Here is a tiny trained network, its code and every weight. The questions are about switching its units off for an input and a class, where a switched-off unit gives its printed mean instead of its output.

import numpy as np


def w(rows, s, z=0):
    codes = np.array(rows[::2]) - 128.0
    scale = np.full(codes.shape[1], s)
    scale[-1] = z or s
    return codes * scale


def norm(h):
    return h / np.sqrt((h * h).mean(-1, keepdims=True) + 1e-5)


def f(y):
    return y / 2 * (1 + np.tanh(0.7978845608 * (y + 0.044715 * y**3)))


def log_softmax(a):
    a = a - a.max(-1, keepdims=True)
    return a - np.log(np.exp(a).sum(-1, keepdims=True))


def net(x, mask):
    res = np.array(x, float).reshape(1, 7) / 4 @ E
    u = 0
    for l in range(3):
        y = f(norm(res) @ A[l][:, :-1].T + A[l][:, -1])
        res = res + np.where(mask[u : u + 4], y, B[l][:, -1]) @ B[l][:, :-1]
        u += 4
    return log_softmax(norm(res)[-1] @ U[:, :-1].T + U[:, -1])


A, B = {}, {}
E = w([
[192,210,93,161,124,211],'x0',
[113,185,200,162,212,144],'x1',
[94,133,132,12,231,255],'x2',
[184,158,150,62,46,77],'x3',
[220,7,71,133,207,100],'x4',
[66,196,74,132,53,150],'x5',
[15,71,32,75,186,3],'x6',
],0.0035)
A[0] = w([
[3,157,196,161,140,40,103],'L0N1',
[121,170,22,99,190,186,98],'L0N2',
[177,125,47,112,73,124,2],'L0N3',
[13,108,52,102,59,40,84],'L0N4',
],0.0049,0.0024)
B[0] = w([
[94,21,163,80,130,138,212],'L0N1',
[116,67,174,100,96,126,163],'L0N2',
[145,122,161,142,145,215,117],'L0N3',
[225,103,2,150,182,31,255],'L0N4',
],0.0066,0.0024)
A[1] = w([
[154,69,126,73,160,227,161],'L1N1',
[191,58,113,253,206,179,178],'L1N2',
[80,102,112,61,160,200,4],'L1N3',
[117,120,67,176,174,36,172],'L1N4',
],0.0055,0.0022)
B[1] = w([
[71,46,165,93,130,93,197],'L1N1',
[202,122,61,108,138,58,255],'L1N2',
[3,143,121,106,142,153,132],'L1N3',
[206,124,107,54,135,79,250],'L1N4',
],0.0068,0.0032)
A[2] = w([
[229,94,214,132,75,92,129],'L2N1',
[127,94,82,175,111,124,2],'L2N2',
[163,253,98,140,57,202,66],'L2N3',
[35,101,61,102,174,215,128],'L2N4',
],0.0062,0.0014)
B[2] = w([
[3,102,145,44,156,120,254],'L2N1',
[156,210,55,87,107,141,125],'L2N2',
[105,229,87,216,176,154,187],'L2N3',
[114,17,229,96,86,172,175],'L2N4',
],0.0059,0.0033)
U = w([
[137,246,94,194,100,147,2],'0',
[183,94,27,107,149,25,246],'1',
[66,92,175,91,128,143,190],'2',
],0.011,0.0014)

Each question gives the input, the list of numbers given to net, and the class t.
The units are the neurons (one row each of A and B). Each row of codes is followed by its name. A weight is (code - 128) times the scale printed after its matrix; where a second scale follows, it is the last column's (A, B and U).
mask holds one flag per neuron, layer by layer. A switched-off neuron (its flag False) gives its mean, the last column of its row in B, instead of its output. The means were averaged over made-up inputs and are rounded, as every weight is.
A unit's drop is (log p(t) with every unit on - log p(t) with that unit switched off) / (log p(t) with every unit on - log p(t) with every unit switched off).
The circuit of an input: a set's keep is (log p(t) with only the set's units on - log p(t) with every unit switched off) / (log p(t) with every unit on - log p(t) with every unit switched off). Starting from all 12 units, units are removed one at a time, each time the one whose removal leaves the highest keep (on an exact tie, the one counted first), for as long as the keep stays at least 0.8.
circuit, biggest first: the units of the circuit, biggest drop first
most important unit: the unit with the biggest drop
k most important neurons: the k neurons with the biggest drops, biggest first
k most important neurons of layer l: the k neurons of layer l with the biggest drops, biggest first
drop when u is switched off: that unit's drop, to one decimal
input [3,5,5,-6,6,1,1], class 2: most important unit : L0N4
input [-7,-2,-1,3,-5,5,-6], class 0: 2 most important neurons of layer 1 : [L1N1, L1N4]
input [4,0,-4,1,0,-8,-8], class 0: circuit, biggest first : [L0N1, L0N4, L1N4]
input [4,-3,4,-1,6,7,-6], class 2: 2 most important neurons : [L1N1, L0N4]
input [3,2,2,4,-7,-6,1], class 0: circuit, biggest first : [L1N1, L2N3, L1N4]
input [5,-4,2,2,-1,3,2], class 0: circuit, biggest first : [L0N1, L1N2]
input [1,5,-4,8,-1,-7,-6], class 0: 4 most important neurons : [L0N1, L1N1, L2N3, L0N2]
input [-4,6,2,1,-2,3,-8], class 0: 2 most important neurons : [L2N3, L0N1]
input [2,-7,6,0,2,5,4], class 2: 2 most important neurons : [L0N2, L2N4]
input [-6,-4,-4,-8,-7,6,-3], class 1: 2 most important neurons : [L0N4, L0N1]
input [7,0,5,-1,7,1,3], class 2: 2 most important neurons of layer 1 : [L1N3, L1N4]
input [5,-8,-1,6,4,4,0], class 0: 2 most important neurons of layer 1 : [L1N4, L1N2]
input [-5,-2,0,4,-5,5,-6], class 0: drop when L2N3 is switched off : 0.2
input [6,-4,6,-3,1,3,0], class 2: drop when L1N4 is switched off : 0.0
input [-7,3,3,4,4,-5,-3], class 2: drop when L2N4 is switched off : -0.1
input [3,0,4,7,2,-5,0], class 2: drop when L1N2 is switched off : 0.1
input [-2,-1,6,6,3,5,1], class 2: most important unit : L1N2
